Below are the code and all the weights of a small trained network. Each question names an input and a target symbol and asks about switching units off, where a switched-off unit gives its printed mean instead of its output.

import numpy as np


def w(rows, s, z=0):
    codes = np.array(rows[::2]) - 128.0
    scale = np.full(codes.shape[1], s)
    scale[-1] = z or s
    return codes * scale


def f(y):
    return np.maximum(y, 0)


def softmax(a):
    e = np.exp(a - a.max(-1, keepdims=True))
    return e / e.sum(-1, keepdims=True)


def log_softmax(a):
    a = a - a.max(-1, keepdims=True)
    return a - np.log(np.exp(a).sum(-1, keepdims=True))


def net(x, mask):
    ids = ['Δβεθμξπψω'.index(c) for c in x.split()]
    T = len(ids)
    res = E[ids] + P[:T]
    u = 0
    for l in range(3):
        r = res
        for j in range(2):
            rows = slice(2 * j, 2 * j + 2)
            q, k, v = (r @ M[l][rows].T for M in (Q, K, V))
            z = softmax(np.where(np.tri(T) > 0, q @ k.T / 2**0.5, -1e9)) @ v
            o = O[l][rows]
            res = res + np.where(mask[u + j], z, o[:, -1]) @ o[:, :-1]
        u += 2
        y = f(res @ A[l][:, :-1].T + A[l][:, -1])
        res = res + np.where(mask[u : u + 4], y, B[l][:, -1]) @ B[l][:, :-1]
        u += 4
    return log_softmax(res[-1] @ U[:, :-1].T + U[:, -1])


Q, K, V, O, A, B = {}, {}, {}, {}, {}, {}
E = w([
[183,146,145],'Δ',
[137,128,133],'β',
[133,163,128],'ε',
[144,148,132],'θ',
[128,175,94],'μ',
[107,251,58],'ξ',
[139,140,141],'π',
[117,127,151],'ψ',
[133,123,179],'ω',
],0.02)
P = w([
[180,120,135],'0',
[108,196,206],'1',
[94,87,78],'2',
[91,215,185],'3',
[97,79,71],'4',
[70,237,170],'5',
[114,87,60],'6',
[61,243,161],'7',
[128,90,56],'8',
[57,248,159],'9',
[154,84,70],'10',
],0.012)
Q[0] = w([
[197,94,187],'L0H0',
[212,243,253],'L0H0',
[175,56,44],'L0H1',
[173,177,195],'L0H1',
],0.0072)
K[0] = w([
[127,84,182],'L0H0',
[192,105,202],'L0H0',
[184,193,214],'L0H1',
[41,220,2],'L0H1',
],0.0057)
V[0] = w([
[59,118,67],'L0H0',
[126,96,171],'L0H0',
[33,178,95],'L0H1',
[167,2,63],'L0H1',
],0.0093)
O[0] = w([
[207,204,105,106],'L0H0',
[32,247,125,106],'L0H0',
[8,128,130,184],'L0H1',
[253,207,158,2],'L0H1',
],0.0058,0.0087)
A[0] = w([
[158,60,43,111],'L0N0',
[148,31,73,140],'L0N1',
[119,151,48,103],'L0N2',
[255,248,52,2],'L0N3',
],0.0083,0.0034)
B[0] = w([
[14,109,236,237],'L0N0',
[75,137,111,251],'L0N1',
[105,15,146,253],'L0N2',
[146,82,254,175],'L0N3',
],0.007,0.0031)
Q[1] = w([
[60,161,67],'L1H0',
[64,254,200],'L1H0',
[123,105,52],'L1H1',
[128,44,149],'L1H1',
],0.0092)
K[1] = w([
[198,225,65],'L1H0',
[175,70,255],'L1H0',
[177,170,133],'L1H1',
[184,38,157],'L1H1',
],0.0074)
V[1] = w([
[48,155,204],'L1H0',
[255,210,94],'L1H0',
[154,223,59],'L1H1',
[249,54,132],'L1H1',
],0.0056)
O[1] = w([
[202,167,219,224],'L1H0',
[93,164,1,10],'L1H0',
[134,95,88,63],'L1H1',
[209,199,45,3],'L1H1',
],0.0083,0.0063)
A[1] = w([
[93,70,78,126],'L1N0',
[254,195,191,1],'L1N1',
[70,28,157,16],'L1N2',
[103,178,235,244],'L1N3',
],0.0093,0.0039)
B[1] = w([
[126,176,219,139],'L1N0',
[196,181,130,136],'L1N1',
[117,77,65,206],'L1N2',
[2,163,132,254],'L1N3',
],0.0082,0.022)
Q[2] = w([
[137,42,202],'L2H0',
[151,164,106],'L2H0',
[169,45,75],'L2H1',
[1,70,130],'L2H1',
],0.0076)
K[2] = w([
[253,117,87],'L2H0',
[97,196,168],'L2H0',
[87,163,83],'L2H1',
[255,150,92],'L2H1',
],0.0086)
V[2] = w([
[203,2,114],'L2H0',
[186,38,7],'L2H0',
[141,226,175],'L2H1',
[52,121,192],'L2H1',
],0.0083)
O[2] = w([
[163,199,132,39],'L2H0',
[126,195,120,8],'L2H0',
[139,115,255,180],'L2H1',
[154,78,111,135],'L2H1',
],0.0089,0.011)
A[2] = w([
[210,200,123,253],'L2N0',
[85,127,200,46],'L2N1',
[11,12,185,96],'L2N2',
[190,2,153,133],'L2N3',
],0.0068,0.0032)
B[2] = w([
[1,122,143,130],'L2N0',
[183,166,133,175],'L2N1',
[218,146,71,254],'L2N2',
[123,37,165,140],'L2N3',
],0.0093,0.049)
U = w([
[165,205,234,19],'Δ',
[104,156,190,159],'β',
[135,217,57,121],'ε',
[126,181,158,253],'θ',
[103,124,166,126],'μ',
[62,75,134,95],'ξ',
[88,149,170,151],'π',
[124,131,178,124],'ψ',
[132,70,255,93],'ω',
],0.0088,0.006)

Each question gives the input, a string of symbols that net reads in full, and the target symbol t.
The units are the heads (2 rows each of Q, K, V and O) and the neurons (one row each of A and B). Each row of codes is followed by its name. A weight is (code - 128) times the scale printed after its matrix; where a second scale follows, it is the last column's (O, A, B and U).
mask holds one flag per unit, layer by layer, with each layer's heads first. A switched-off unit (its flag False) gives its mean, the last column of its rows in O or B, instead of its output. The means were averaged over made-up inputs and are rounded, as every weight is.
A unit's drop is (log p(t) with every unit on - log p(t) with that unit switched off) / (log p(t) with every unit on - log p(t) with every unit switched off).
unit that matters most: the unit with the biggest drop
k most important neurons: the k neurons with the biggest drops, biggest first
heads that matter: for each layer, one digit per head in row order, 1 if its drop is at least 0.15 and else 0, layers parted by /
drop of u: that unit's drop, to one decimal
input ε ξ π ψ μ ε, target ε: most important neuron : [L1N3]
input ψ ξ ξ θ ω ω ε π, target ε: 2 most important neurons : [L2N2, L1N3]
input Δ ω μ, target Δ: heads that matter : 01 / 11 / 01
input ω ψ ω θ ξ ω Δ, target ω: heads that matter : 11 / 00 / 01
input Δ ξ θ, target Δ: heads that matter : 01 / 11 / 01
input Δ θ ω ψ ψ ε ξ ω ω θ μ, target Δ: heads that matter : 01 / 11 / 11
input θ ω ω Δ ξ θ, target ε: 2 most important neurons : [L2N2, L1N3]
input ω ω ξ ε, target ε: heads that matter : 01 / 10 / 00
input Δ ω μ ξ ξ ω ω ξ β θ β, target Δ: heads that matter : 01 / 11 / 11
input Δ ε ξ π ω, target Δ: 4 most important neurons : [L1N3, L0N3, L1N1, L1N2]
input ω ψ ψ ω ε π ω ω ω ω β, target ω: 3 most important neurons : [L1N2, L2N3, L1N1]
input Δ ω θ ω β ω Δ ω ξ, target Δ: 3 most important neurons : [L0N3, L1N3, L1N1]
input ξ ψ β, target ξ: 2 most important neurons : [L1N2, L2N3]
input π θ ξ θ ε Δ, target ε: unit that matters most : L1H0
input θ ω θ π θ ε ω ω, target Δ: heads that matter : 01 / 01 / 01
input ω β β, target ω: 4 most important neurons : [L1N2, L2N3, L1N1, L2N2]
input ψ ω ω β ψ ξ π θ ω π, target ε: 3 most important neurons : [L1N3, L2N2, L2N3]
input Δ ω ω ξ β ξ ξ, target Δ: drop of L1H1 : 0.5
input ξ β ξ θ π ε π, target ξ: drop of L2H1 : 0.8
input ξ μ ω ξ θ π Δ ξ Δ, target ξ: unit that matters most : L2H1
input Δ θ ω ξ ψ, target Δ: drop of L0H1 : 1.3
